Below are the code and all the weights of a small trained network. Each question names an input and a target symbol and asks about switching units off, where a switched-off unit gives its printed mean instead of its output.

import numpy as np


def w(rows, s, z=0):
    codes = np.array(rows[::2]) - 128.0
    scale = np.full(codes.shape[1], s)
    scale[-1] = z or s
    return codes * scale


def f(y):
    return y / 2 * (1 + np.tanh(0.7978845608 * (y + 0.044715 * y**3)))


def softmax(a):
    e = np.exp(a - a.max(-1, keepdims=True))
    return e / e.sum(-1, keepdims=True)


def log_softmax(a):
    a = a - a.max(-1, keepdims=True)
    return a - np.log(np.exp(a).sum(-1, keepdims=True))


def net(x, mask):
    ids = ['αβεζημξπστφψω'.index(c) for c in x.split()]
    T = len(ids)
    res = E[ids] + P[:T]
    u = 0
    for l in range(2):
        q, k, v = (res @ M[l].T for M in (Q, K, V))
        z = softmax(np.where(np.tri(T) > 0, q @ k.T / 4**0.5, -1e9)) @ v
        res = res + np.where(mask[u], z, O[l][:, -1]) @ O[l][:, :-1]
        u += 1
        y = f(res @ A[l][:, :-1].T + A[l][:, -1])
        res = res + np.where(mask[u : u + 16], y, B[l][:, -1]) @ B[l][:, :-1]
        u += 16
    return log_softmax(res[-1] @ U[:, :-1].T + U[:, -1])


Q, K, V, O, A, B = {}, {}, {}, {}, {}, {}
E = w([
[165,56,58,66],'α',
[50,157,195,78],'β',
[230,7,178,29],'ε',
[142,129,118,169],'ζ',
[102,98,98,122],'η',
[131,57,103,38],'μ',
[106,156,254,130],'ξ',
[58,99,42,137],'π',
[68,123,181,124],'σ',
[77,207,203,10],'τ',
[98,200,101,212],'φ',
[217,137,94,188],'ψ',
[146,187,195,98],'ω',
],0.016)
P = w([
[130,101,136,169],'0',
[92,194,93,9],'1',
[137,106,140,179],'2',
[133,91,145,152],'3',
[119,191,112,32],'4',
[138,108,139,182],'5',
[130,82,146,130],'6',
[132,199,134,53],'7',
[138,108,140,183],'8',
[129,74,157,109],'9',
],0.012)
Q[0] = w([
[151,141,127,197],'L0H1',
[164,192,87,2],'L0H1',
[214,113,197,204],'L0H1',
[94,130,87,28],'L0H1',
],0.0065)
K[0] = w([
[189,255,66,155],'L0H1',
[228,9,163,125],'L0H1',
[195,29,186,130],'L0H1',
[85,123,109,50],'L0H1',
],0.0079)
V[0] = w([
[96,138,130,205],'L0H1',
[255,159,197,110],'L0H1',
[68,105,105,167],'L0H1',
[165,152,120,53],'L0H1',
],0.0057)
O[0] = w([
[210,110,130,203,29],'L0H1',
[185,197,158,194,215],'L0H1',
[182,253,184,209,46],'L0H1',
[210,144,102,169,254],'L0H1',
],0.0039,0.00029)
A[0] = w([
[213,139,35,75,203],'L0N1',
[60,74,138,48,30],'L0N2',
[80,147,146,141,126],'L0N3',
[246,132,187,103,197],'L0N4',
[104,178,135,80,103],'L0N5',
[158,110,166,160,138],'L0N6',
[145,92,90,93,112],'L0N7',
[168,93,127,142,78],'L0N8',
[115,145,189,174,98],'L0N9',
[78,136,110,172,144],'L0N10',
[155,141,166,48,255],'L0N11',
[174,69,92,135,159],'L0N12',
[164,237,170,172,121],'L0N13',
[110,126,98,66,27],'L0N14',
[168,117,118,18,102],'L0N15',
[55,177,137,119,219],'L0N16',
],0.014,0.004)
B[0] = w([
[58,180,187,45,239],'L0N1',
[146,150,157,180,213],'L0N2',
[98,124,221,140,159],'L0N3',
[88,224,61,189,242],'L0N4',
[158,143,139,129,187],'L0N5',
[141,105,81,247,168],'L0N6',
[155,183,154,84,163],'L0N7',
[220,166,171,142,149],'L0N8',
[95,207,254,152,172],'L0N9',
[81,62,197,160,168],'L0N10',
[60,80,39,133,254],'L0N11',
[178,112,116,67,197],'L0N12',
[105,130,43,130,241],'L0N13',
[97,152,188,226,162],'L0N14',
[164,114,77,169,230],'L0N15',
[131,92,124,28,232],'L0N16',
],0.0059,0.007)
Q[1] = w([
[7,213,36,115],'L1H1',
[145,253,241,74],'L1H1',
[139,101,243,83],'L1H1',
[202,174,29,150],'L1H1',
],0.0054)
K[1] = w([
[123,197,151,181],'L1H1',
[134,144,111,66],'L1H1',
[85,81,142,94],'L1H1',
[194,164,1,161],'L1H1',
],0.0078)
V[1] = w([
[151,74,135,131],'L1H1',
[191,127,143,144],'L1H1',
[150,245,139,84],'L1H1',
[91,147,125,121],'L1H1',
],0.012)
O[1] = w([
[215,104,179,117,1],'L1H1',
[191,177,165,102,60],'L1H1',
[107,69,168,97,241],'L1H1',
[178,120,254,48,197],'L1H1',
],0.0058,0.0044)
A[1] = w([
[92,187,212,183,5],'L1N1',
[222,78,146,80,158],'L1N2',
[72,84,140,160,147],'L1N3',
[162,35,231,84,125],'L1N4',
[87,129,174,88,139],'L1N5',
[150,222,219,176,1],'L1N6',
[175,84,221,218,132],'L1N7',
[62,121,160,101,98],'L1N8',
[125,103,217,220,161],'L1N9',
[125,76,194,251,45],'L1N10',
[111,173,237,107,188],'L1N11',
[160,32,118,235,102],'L1N12',
[143,5,75,179,155],'L1N13',
[133,122,203,103,133],'L1N14',
[94,137,197,83,156],'L1N15',
[172,101,176,98,134],'L1N16',
],0.011,0.0068)
B[1] = w([
[22,82,133,71,182],'L1N1',
[254,59,176,136,145],'L1N2',
[102,127,126,165,234],'L1N3',
[118,209,195,165,179],'L1N4',
[155,135,101,111,242],'L1N5',
[91,63,72,70,155],'L1N6',
[201,138,227,44,205],'L1N7',
[220,148,70,148,251],'L1N8',
[123,119,217,137,253],'L1N9',
[172,77,155,123,217],'L1N10',
[96,163,61,102,235],'L1N11',
[225,209,129,197,201],'L1N12',
[159,43,93,174,188],'L1N13',
[216,164,85,118,154],'L1N14',
[123,136,67,115,248],'L1N15',
[139,168,179,82,124],'L1N16',
],0.0075,0.0057)
U = w([
[194,103,124,28,37],'α',
[96,197,110,89,197],'β',
[176,73,34,132,4],'ε',
[170,122,160,137,135],'ζ',
[116,55,106,144,232],'η',
[128,7,91,74,139],'μ',
[59,60,138,69,112],'ξ',
[43,28,36,210,40],'π',
[123,163,183,72,111],'σ',
[89,112,23,58,163],'τ',
[40,102,162,192,199],'φ',
[133,193,83,210,127],'ψ',
[1,170,85,221,96],'ω',
],0.0083,0.0043)

Each question gives the input, a string of symbols that net reads in full, and the target symbol t.
The units are the heads (4 rows each of Q, K, V and O) and the neurons (one row each of A and B). Each row of codes is followed by its name. A weight is (code - 128) times the scale printed after its matrix; where a second scale follows, it is the last column's (O, A, B and U).
mask holds one flag per unit, layer by layer, with each layer's heads first. A switched-off unit (its flag False) gives its mean, the last column of its rows in O or B, instead of its output. The means were averaged over made-up inputs and are rounded, as every weight is.
A unit's drop is (log p(t) with every unit on - log p(t) with that unit switched off) / (log p(t) with every unit on - log p(t) with every unit switched off).
The circuit of an input: a set's keep is (log p(t) with only the set's units on - log p(t) with every unit switched off) / (log p(t) with every unit on - log p(t) with every unit switched off). Starting from the 12 units with the biggest drops (on a tie, the unit counted first), units are removed one at a time, each time the one whose removal leaves the highest keep (on an exact tie, the one counted first), for as long as the keep stays at least 0.8.
units of the circuit, in order: the units of the circuit, biggest drop first
top k neurons: the k neurons with the biggest drops, biggest first
k most important neurons of layer l: the k neurons of layer l with the biggest drops, biggest first
drop of u: that unit's drop, to one decimal
input α α β ω τ α ζ, target ζ: most important neuron of layer 1 => L1N12
input φ φ ω ψ ζ α μ β, target τ: units of the circuit, in order => L0N16, L1N15, L1N11
input ζ τ π ω ψ α α, target α: units of the circuit, in order => L0N12, L0N7, L1N2
input ξ ε ψ β η ψ τ φ, target τ: 2 most important neurons of layer 0 => L0N16, L0N4
input μ φ ε π σ, target τ: units of the circuit, in order => L0N16, L1N15, L1N11
input ψ μ ψ τ, target τ: units of the circuit, in order => L0N11, L0N16, L1N15
input ξ ω β ε ψ μ ε ζ, target τ: top 2 neurons => L0N1, L1N9
input ζ ξ η φ ε, target τ: 3 most important neurons of layer 0 => L0N4, L0N1, L0N11
input τ α α β ξ σ, target σ: top 2 neurons => L1N7, L0N4
input ψ π τ ψ ε, target τ: 2 most important neurons of layer 0 => L0N4, L0N11
input μ ω μ ψ ψ τ σ, target σ: top 2 neurons => L0N13, L0N4
input τ ζ ω ζ π α, target α: 3 most important neurons of layer 0 => L0N12, L0N1, L0N7
input φ ψ ω ω ω ψ ξ, target ξ: 3 most important neurons of layer 0 => L0N9, L0N6, L0N1
input ψ β ζ β φ φ σ ε β, target β: 2 most important neurons of layer 0 => L0N4, L0N16
input ω φ ψ ε, target ε: top neuron => L0N15
input ω φ η α β, target τ: top 2 neurons => L0N11, L0N16
input ω α ξ π σ, target τ: 2 most important neurons of layer 0 => L0N11, L0N16
input ξ π α π ω φ, target φ: drop of L1N9 => 0.2
input τ ψ ζ, target ζ: drop of L0N16 => 0.1
input ε ω ψ ψ σ ε, target ε: drop of L0N9 => 0.2
